4  3  8  2  -1  -7  9  -10  9  13  13  -26  17  -1  -12  -2  3  0  3  38  -4  -16  -2  -4  -3  -5  -18  1  -7  -9  -9  2  -1  11  12  4  10  -1  13  12  1  48  -1  23  -11  -4  3  7  -1  -8  -3  6  6  -18  4  -21 => 18
0  -10  3  1  -5  4  1  0  -2  22  6  35  2  1  -29  -12  10  -8  -5  -26  6  2  -4  -2  -3  -2  -27  0  -6  -5  6  5  15  5  4  -10  -8  -8  14  10  -18  -9  3  18  5  1  -3  1  2  -14  2  6  -10  14  -2  11 => 13
-1  -10  -5  -2  -3  8  -8  7  -6  22  -2  12  -5  0  -21  -8  8  -4  -9  -38  7  7  -3  1  -5  3  -12  -2  -1  2  16  8  17  -20  -14  -1  -9  -8  -2  2  -15  -18  9  -3  13  4  -2  -4  2  -4  1  9  -7  38  -3  14 => 11
0  -5  -6  -5  -4  5  -1  1  -4  17  1  40  7  1  -23  -9  4  -3  -8  -36  9  5  -3  -2  -3  2  -31  -5  -2  8  6  8  27  -6  -2  -7  -13  -8  9  0  -18  -22  12  1  3  7  -5  -5  0  -12  1  10  -12  29  0  12 => 8
-4  -5  7  -1  0  0  7  -2  3  -5  -7  2  -15  -1  15  -5  1  4  4  51  -8  -9  -7  0  5  0  23  7  -1  -9  6  -3  -27  -3  9  4  12  0  4  7  8  22  -20  16  -2  2  2  1  3  7  3  -9  -17  -25  -1  -12 => 13
1  -7  -4  -1  -4  5  3  1  -4  12  4  47  -6  1  -25  -8  8  -8  -4  -36  7  5  -1  0  -4  -2  -29  -3  -4  4  9  6  31  10  -2  -8  -14  -9  9  5  -14  -2  1  14  -4  1  6  -2  -7  -10  -1  5  -5  21  0  19 => 9
-1  -11  7  3  -4  5  8  -1  0  15  3  36  -7  0  -20  -14  9  -7  -2  3  1  -4  -5  -2  0  -1  -11  3  -6  -12  9  2  6  1  9  -9  1  -6  15  13  -9  5  -7  30  1  -2  3  2  1  -9  4  -2  -17  -2  -2  3 => 15
4  5  1  -5  0  -5  -3  -6  7  22  8  -61  28  -1  -15  -1  1  6  -4  23  -2  -15  -5  -6  -5  5  -10  -4  -5  -1  3  10  -2  -30  4  11  9  1  10  4  -4  26  14  0  4  2  -6  2  6  -6  0  15  4  15  3  -20 => 20
1  -10  3  6  -3  8  -8  6  -4  29  4  -26  -8  -1  -22  -9  14  -9  -7  -33  0  5  -1  1  -5  2  -1  3  -3  -10  22  6  4  -20  -14  2  -1  -7  -4  10  -11  -5  2  6  19  -4  2  2  5  -2  0  8  3  29  -5  1 => 16
-6  -3  8  -3  -4  -5  10  -6  2  -9  -5  86  -9  2  -2  -3  -1  -5  4  -2  5  5  -1  3  2  -10  -29  1  -1  6  -21  -7  11  40  11  -13  -13  -6  10  0  -6  0  -5  14  -21  9  -1  -2  -6  -8  -3  -6  -10  -17  2  14 => 0
4  6  6  -4  -1  -8  -4  -6  9  29  10  -63  34  -1  -17  -3  2  4  -4  20  -3  -12  -4  -4  -7  1  -17  -1  -6  -4  3  9  -4  -17  3  11  8  0  11  5  -5  24  16  -7  3  5  -9  3  7  -8  -4  15  11  13  3  -22 => 18
6  9  -9  -8  0  -6  5  -8  2  -5  9  2  23  1  -15  4  -5  5  -2  7  3  -8  0  -6  -4  3  -38  -10  -4  14  -10  8  28  0  10  3  -6  -1  16  -2  -4  13  16  3  -15  1  2  -3  -9  -9  0  12  3  9  6  6 => 10
1  -10  -4  -2  -3  4  7  2  -4  8  1  42  -7  0  -13  -13  6  -2  -2  1  1  -6  -7  -4  1  7  -6  -3  -4  -3  15  7  13  -18  9  -7  1  -5  18  10  -9  -7  -7  28  3  -3  5  -2  -2  -6  9  1  -25  10  -2  10 => 16
0  -9  -3  -3  -5  7  0  2  -5  23  1  38  -1  0  -24  -13  8  -4  -8  -29  6  2  -5  -1  -3  2  -21  -2  -4  2  15  8  7  -9  -1  -4  -9  -10  12  7  -17  -6  4  15  3  4  -2  -3  0  -9  3  9  -14  26  -2  13 => 12
1  -6  -8  -4  -3  6  5  -2  -6  9  1  44  -6  0  -18  -11  4  0  -7  -14  6  -2  -8  -4  1  8  -13  -5  -3  2  14  8  25  -20  7  -10  -6  -6  19  4  -11  -21  1  19  3  0  2  -5  -3  -8  8  5  -23  14  -1  16 => 13
-5  -8  12  1  -2  -1  8  -3  5  3  -6  22  -14  -1  9  -10  0  1  4  40  -7  -7  -8  1  5  -6  13  8  -2  -14  1  -5  -27  6  12  -3  11  -1  6  10  1  15  -20  18  -1  5  -3  3  7  2  2  -8  -17  -23  -3  -56 => 13
-4  4  -5  -12  -1  -5  10  -10  2  -18  -7  55  -1  1  13  4  -8  8  3  32  0  -5  -4  2  3  -5  -14  -3  0  16  -22  -2  9  28  12  1  -7  -2  11  -9  2  16  -4  0  -24  15  0  -6  -6  0  -3  -1  -11  -17  5  -2 => 2
5  9  1  -4  -1  -8  1  -10  9  17  13  -40  37  1  -23  2  -2  3  -2  17  1  -11  0  -4  -7  -1  -30  -5  -5  5  -10  7  13  0  8  5  2  0  13  1  -6  31  19  -1  -8  3  -7  3  1  -13  -3  17  20  10  6  -11 => 14
-2  -12  -5  -4  -5  8  6  1  -6  12  -2  61  -14  0  -18  -13  8  -4  -6  -25  5  2  -6  -1  -1  2  -15  -2  -5  4  6  6  24  1  1  -2  -11  -10  14  5  -12  -2  -4  22  -2  3  6  -5  -5  -6  3  3  -18  14  -1  16 => 11
4  6  4  -12  -1  -9  6  -12  9  13  13  -26  23  0  -16  -1  -1  3  0  33  -1  -15  -3  -5  -4  -3  -28  -4  -7  1  -13  6  8  5  15  5  4  -1  16  7  -2  37  8  16  -13  3  -1  3  -2  -10  -3  10  4  -7  6  -14 => 16
0  -11  -2  0  -5  9  -4  6  -6  27  0  1  -6  0  -22  -12  10  -8  -8  -36  5  6  -3  0  -5  2  -10  0  -3  -5  19  8  16  -12  -10  -1  -7  -10  4  5  -18  -3  3  6  12  0  1  -2  2  -6  0  8  -4  29  -3  9 => 13
3  5  4  -7  -2  -8  0  -10  11  27  12  -47  34  0  -21  -2  2  4  -3  25  -1  -14  -4  -4  -8  -2  -31  -2  -7  1  -6  9  4  -5  7  9  3  -4  13  6  -7  34  14  -1  -6  7  -6  3  4  -10  -3  17  9  10  5  -18 => 17
-6  -13  3  -2  -3  4  9  1  0  -2  -10  63  -24  0  2  -12  4  0  1  30  -4  -1  -9  3  5  -2  11  5  0  -6  7  -3  -13  2  8  -5  3  -5  9  6  -2  -2  -23  19  -2  7  1  -2  3  3  5  -9  -24  -7  -4  2 => 10
-7  -13  -3  -3  -4  7  8  1  -8  -8  -10  72  -34  0  1  -9  7  -5  1  -15  1  8  -3  5  3  -5  2  1  0  3  4  -3  11  30  -4  -6  -11  -9  1  1  -5  4  -20  15  -7  4  10  -4  -6  5  -1  -9  -12  1  -2  19 => 3
3  -8  -3  0  -2  6  -6  6  -3  22  2  -16  3  -1  -14  -9  6  1  -8  -11  1  -3  -6  -3  -3  9  10  -1  -1  -5  24  9  -2  -41  -6  2  5  -3  0  6  -7  -19  5  2  20  -2  -4  0  6  -2  6  7  -6  24  -4  0 => 18
2  -4  -5  -2  -4  4  2  -1  -5  8  6  45  4  1  -25  -7  5  -6  -4  -37  8  5  -1  -1  -4  -1  -34  -6  -4  7  -3  4  34  9  2  -10  -14  -6  13  3  -15  -9  8  12  -7  2  2  -3  -5  -14  0  7  -8  19  1  19 => 8
6  9  -1  -5  1  -9  5  -12  8  9  11  -26  36  0  -16  2  -5  6  -1  28  0  -13  -3  -7  -4  3  -31  -7  -7  6  -12  7  13  -6  16  3  4  1  18  3  -1  25  14  8  -14  0  -3  1  -3  -12  2  14  0  -5  6  -11 => 16
4  6  -2  -6  -2  -8  2  -9  5  17  11  -17  25  1  -21  3  1  1  -3  1  3  -7  0  -3  -7  -2  -35  -6  -6  10  -14  7  24  11  5  5  -5  -4  10  0  -6  25  17  0  -12  5  -2  0  -4  -12  -5  15  12  12  6  -4 => 11
1  -11  -1  -3  -3  4  7  -2  -1  11  1  2  -11  -1  -7  -13  6  1  -3  25  -4  -11  -9  -3  1  5  5  0  -5  -7  16  6  -1  -20  8  2  8  -4  15  11  -2  16  -12  27  2  -2  5  0  -1  -1  7  1  -20  0  0  -5 => 19
-5  -7  -3  -7  -3  3  11  -1  -4  -15  -10  100  -19  1  6  -8  -2  1  1  3  4  3  -5  2  6  -2  -10  -1  2  8  -7  -3  12  17  12  -14  -11  -5  15  -2  -4  -21  -12  16  -14  8  1  -6  -6  -4  5  -8  -27  -11  0  21 => 2
2  -6  -3  -2  -3  9  -4  5  -5  19  1  14  2  0  -19  -10  6  0  -8  -26  5  1  -5  -3  -3  9  -6  -2  -2  -1  19  8  10  -31  -3  -4  -4  -5  7  4  -12  -20  6  5  14  0  -3  -3  3  -6  6  9  -15  28  -2  11 => 14
2  3  11  -1  -1  -4  -5  -2  10  31  5  -36  38  0  -18  -10  1  4  -5  23  -1  -13  -5  -6  -4  2  -17  2  -4  -12  11  6  -20  -35  12  -1  12  2  13  10  -10  -13  15  -3  14  5  -20  4  16  -15  6  13  -7  6  -1  -19 => 20
-2  6  10  -2  1  -11  10  -13  11  -4  0  6  14  0  14  2  -7  6  7  64  -6  -12  -2  -1  3  -7  -7  4  -2  -3  -22  -5  -19  22  22  -1  9  4  12  2  -75  26  -6  10  -15  7  -5  4  2  -5  0  -5  -4  -35  4  -20 => 9
0  -7  2  0  -3  7  -9  7  -2  29  0  -17  4  -1  -18  -11  8  -2  -8  -18  2  1  -5  -2  -3  4  0  3  -2  -8  22  7  0  -31  -6  1  1  -5  1  6  -12  -18  6  -3  21  4  -8  0  8  -5  3  8  -7  26  -4  0 => 15
-6  1  0  -9  -3  -5  12  -10  3  -12  -6  89  1  2  5  -1  -7  2  4  13  4  0  -3  1  3  -8  -30  -1  0  12  -25  -5  13  38  18  -10  -11  -3  16  -6  -3  -1  0  7  -24  14  -4  -5  -6  -8  -1  -3  -12  -18  5  9 => 0
-3  8  6  -5  0  -11  12  -11  10  -11  0  22  14  1  10  3  -8  6  7  50  -4  -10  -2  1  2  -10  -15  1  0  2  -28  -6  -8  33  21  -1  3  2  13  -1  5  24  -3  5  -22  9  -5  1  0  -4  -2  -3  -2  -32  5  -14 => 6
1  -2  3  -5  -2  -3  9  -7  7  11  4  -5  7  -1  -9  -10  1  6  -1  47  -5  -16  -9  -4  0  1  -5  0  -7  -7  10  6  -7  -11  16  5  12  -2  20  10  -2  28  -6  22  -7  2  -1  1  2  -5  4  7  -18  -10  2  -18 => 20
-8  -13  9  -1  -4  4  8  -2  0  7  -9  45  -23  -1  6  -14  7  -2  2  28  -5  -2  -8  4  4  -6  10  11  -3  -11  1  -4  -18  12  7  -4  3  -5  5  8  -2  8  -23  24  -1  7  -1  1  5  2  1  -8  -22  -15  -4  -2 => 11
3  -3  -6  -1  -3  3  1  3  -4  8  9  34  9  1  -22  -3  3  -5  -5  -41  10  5  2  -3  -3  2  -33  -6  -2  6  0  6  33  1  2  -11  -11  -5  11  1  -14  -21  13  9  0  -3  1  -3  -5  -13  3  7  -3  17  2  22 => 8
-4  -2  -2  -5  -3  0  13  -5  -1  -18  -4  92  -6  2  2  -3  -5  -1  4  2  5  3  -4  1  5  -6  -25  -2  1  7  -18  -6  19  23  13  -15  -12  -4  17  -2  -5  -14  -5  20  -20  6  0  -4  -6  -7  2  -7  -16  -22  2  19 => 0
-6  -12  3  2  -3  6  9  1  -5  -4  -8  66  -29  0  5  -9  7  -7  3  4  1  4  -5  3  4  -5  6  5  -2  -6  1  -5  -1  18  4  -10  -4  -6  5  5  -3  -4  -20  21  -6  1  5  -1  -2  1  2  -12  -19  -12  -3  10 => 7
-5  0  11  -4  0  -8  10  -8  9  1  -4  5  6  -1  13  -3  -4  8  5  66  -9  -13  -8  0  5  -5  6  6  -2  -7  -8  -4  -30  6  18  2  15  2  10  6  5  21  -12  11  -6  9  -7  2  7  1  2  -4  -15  -27  3  -22 => 13
-4  2  8  -2  -3  -8  9  -11  7  -9  1  48  4  2  0  1  -3  -3  7  16  1  0  2  3  1  -14  -31  3  -1  5  -33  -9  8  53  14  -7  -8  -2  8  0  -1  21  -3  10  -21  8  -2  2  -4  -7  -8  -2  4  -29  4  2 => 1
2  -3  4  -2  -1  0  -6  -1  5  32  5  -49  17  -1  -16  -7  5  3  -7  30  -2  -10  -7  -4  -4  5  9  1  -5  -8  18  9  -9  -33  0  8  10  -1  5  8  -7  11  10  -2  12  3  -8  2  9  -5  3  12  -3  20  -1  -17 => 20
-5  -3  14  0  -1  -7  7  -8  9  6  -3  -21  -3  -1  11  -3  1  2  6  54  -9  -10  -5  2  2  -10  7  8  -3  -10  -9  -2  -26  21  9  6  12  0  3  7  7  44  -11  10  -9  7  -3  5  5  2  -4  -5  0  -32  1  -25 => 12
0  -9  -2  0  -6  7  -2  3  -4  21  3  23  -2  0  -24  -11  9  -6  -7  -34  1  3  -4  -1  -4  1  -39  -1  -3  -1  12  7  20  -13  -4  -6  -7  -8  8  7  -16  -12  6  10  8  0  0  -2  2  -10  2  6  -10  25  -2  12 => 13
-4  5  -1  -10  0  -9  11  -11  5  -16  -4  29  1  1  16  3  -8  9  5  40  -4  -7  -3  2  3  -6  -12  -1  -1  11  -20  -3  1  23  12  5  0  0  6  -8  6  25  -5  -5  -28  11  -1  -2  -5  3  -3  -2  -6  -22  5  -7 => 4
0  -10  -8  -6  -4  6  4  3  -7  10  -1  44  -10  0  -16  -12  5  0  -8  -7  3  -2  -9  -3  0  8  -5  -3  -3  3  20  9  20  -19  3  -4  -5  -8  14  5  -12  -9  -5  17  2  2  4  -6  -3  -4  7  3  -27  18  -2  14 => 14
